Here is a tiny trained network, its code and every weight. The questions are about switching its units off for an input and a class, where a switched-off unit gives its printed mean instead of its output.

import numpy as np


def w(rows, s, z=0):
    codes = np.array(rows[::2]) - 128.0
    scale = np.full(codes.shape[1], s)
    scale[-1] = z or s
    return codes * scale


def f(y):
    return y / 2 * (1 + np.tanh(0.7978845608 * (y + 0.044715 * y**3)))


def log_softmax(a):
    a = a - a.max(-1, keepdims=True)
    return a - np.log(np.exp(a).sum(-1, keepdims=True))


def net(x, mask):
    res = np.array(x, float).reshape(1, 3) / 4 @ E
    y = f(res @ A[0][:, :-1].T + A[0][:, -1])
    res = res + np.where(mask, y, B[0][:, -1]) @ B[0][:, :-1]
    return log_softmax(res[-1] @ U[:, :-1].T + U[:, -1])


A, B = {}, {}
E = w([
[144,188,220,127,158,167,250,97],'x0',
[51,81,155,179,84,118,170,136],'x1',
[192,170,155,62,83,30,106,179],'x2',
],0.015)
A[0] = w([
[59,60,62,244,98,177,110,124,165],'neuron 1',
[109,93,151,188,185,180,235,108,252],'neuron 2',
[44,113,179,251,88,94,123,149,216],'neuron 3',
[93,157,201,154,104,165,93,144,133],'neuron 4',
[115,133,193,174,3,73,217,211,136],'neuron 5',
[190,215,210,94,97,132,192,123,169],'neuron 6',
[56,89,100,213,136,182,124,154,202],'neuron 7',
[142,127,115,188,147,185,217,39,130],'neuron 8',
[82,176,96,129,181,241,123,90,208],'neuron 9',
[153,150,78,55,64,95,26,233,158],'neuron 10',
],0.011,0.0035)
B[0] = w([
[89,78,118,153,114,81,204,82,243],'neuron 1',
[101,176,201,44,128,186,113,103,251],'neuron 2',
[8,110,137,102,88,106,137,139,209],'neuron 3',
[100,134,150,90,123,150,168,138,148],'neuron 4',
[103,88,163,90,146,156,84,172,213],'neuron 5',
[214,124,180,119,155,98,179,182,231],'neuron 6',
[109,124,121,132,114,109,223,85,221],'neuron 7',
[136,206,154,99,161,192,87,90,227],'neuron 8',
[166,136,90,172,197,199,163,112,220],'neuron 9',
[144,172,93,166,45,140,87,109,251],'neuron 10',
],0.013,0.02)
U = w([
[74,78,175,83,147,149,101,238,107],'0',
[83,67,116,160,106,57,149,90,127],'1',
[111,230,158,117,145,208,121,64,25],'2',
[172,83,63,198,198,174,108,123,147],'3',
[191,198,80,149,72,137,5,135,252],'4',
[235,138,170,102,188,109,149,200,126],'5',
],0.012,0.0028)

Each question gives the input, the list of numbers given to net, and the class t.
The units are the neurons (one row each of A and B). Each row of codes is followed by its name. A weight is (code - 128) times the scale printed after its matrix; where a second scale follows, it is the last column's (A, B and U).
mask holds one flag per neuron, in row order. A switched-off neuron (its flag False) gives its mean, the last column of its row in B, instead of its output. The means were averaged over made-up inputs and are rounded, as every weight is.
A unit's drop is (log p(t) with every unit on - log p(t) with that unit switched off) / (log p(t) with every unit on - log p(t) with every unit switched off).
The circuit of an input: a set's keep is (log p(t) with only the set's units on - log p(t) with every unit switched off) / (log p(t) with every unit on - log p(t) with every unit switched off). Starting from all 10 units, units are removed one at a time, each time the one whose removal leaves the highest keep (on an exact tie, the one counted first), for as long as the keep stays at least 0.8.
circuit, biggest first: the units of the circuit, biggest drop first
unit that matters most: the unit with the biggest drop
k most important neurons: the k neurons with the biggest drops, biggest first
drop of u: that unit's drop, to one decimal
input [5,-8,7], class 5: circuit, biggest first : [neuron 6]
input [-4,-3,-7], class 3: circuit, biggest first : [neuron 9; neuron 2]
input [-1,3,-4], class 1: 3 most important neurons : [neuron 1; neuron 3; neuron 7]
input [0,-5,-2], class 3: circuit, biggest first : [neuron 2; neuron 8]
input [-1,3,4], class 0: 3 most important neurons : [neuron 5; neuron 8; neuron 9]
input [-1,5,8], class 0: 3 most important neurons : [neuron 5; neuron 8; neuron 9]
input [5,8,0], class 0: 2 most important neurons : [neuron 5; neuron 3]
input [-8,-7,-7], class 3: 2 most important neurons : [neuron 9; neuron 3]
input [-3,4,4], class 4: 2 most important neurons : [neuron 10; neuron 1]
input [-8,-3,-2], class 4: 2 most important neurons : [neuron 10; neuron 3]
input [-8,-7,-6], class 3: 2 most important neurons : [neuron 9; neuron 3]
input [5,6,1], class 0: drop of neuron 4 : 0.0
input [-1,7,4], class 0: drop of neuron 5 : 0.4
input [5,6,5], class 0: unit that matters most : neuron 5
input [-4,2,-6], class 1: drop of neuron 1 : 0.1
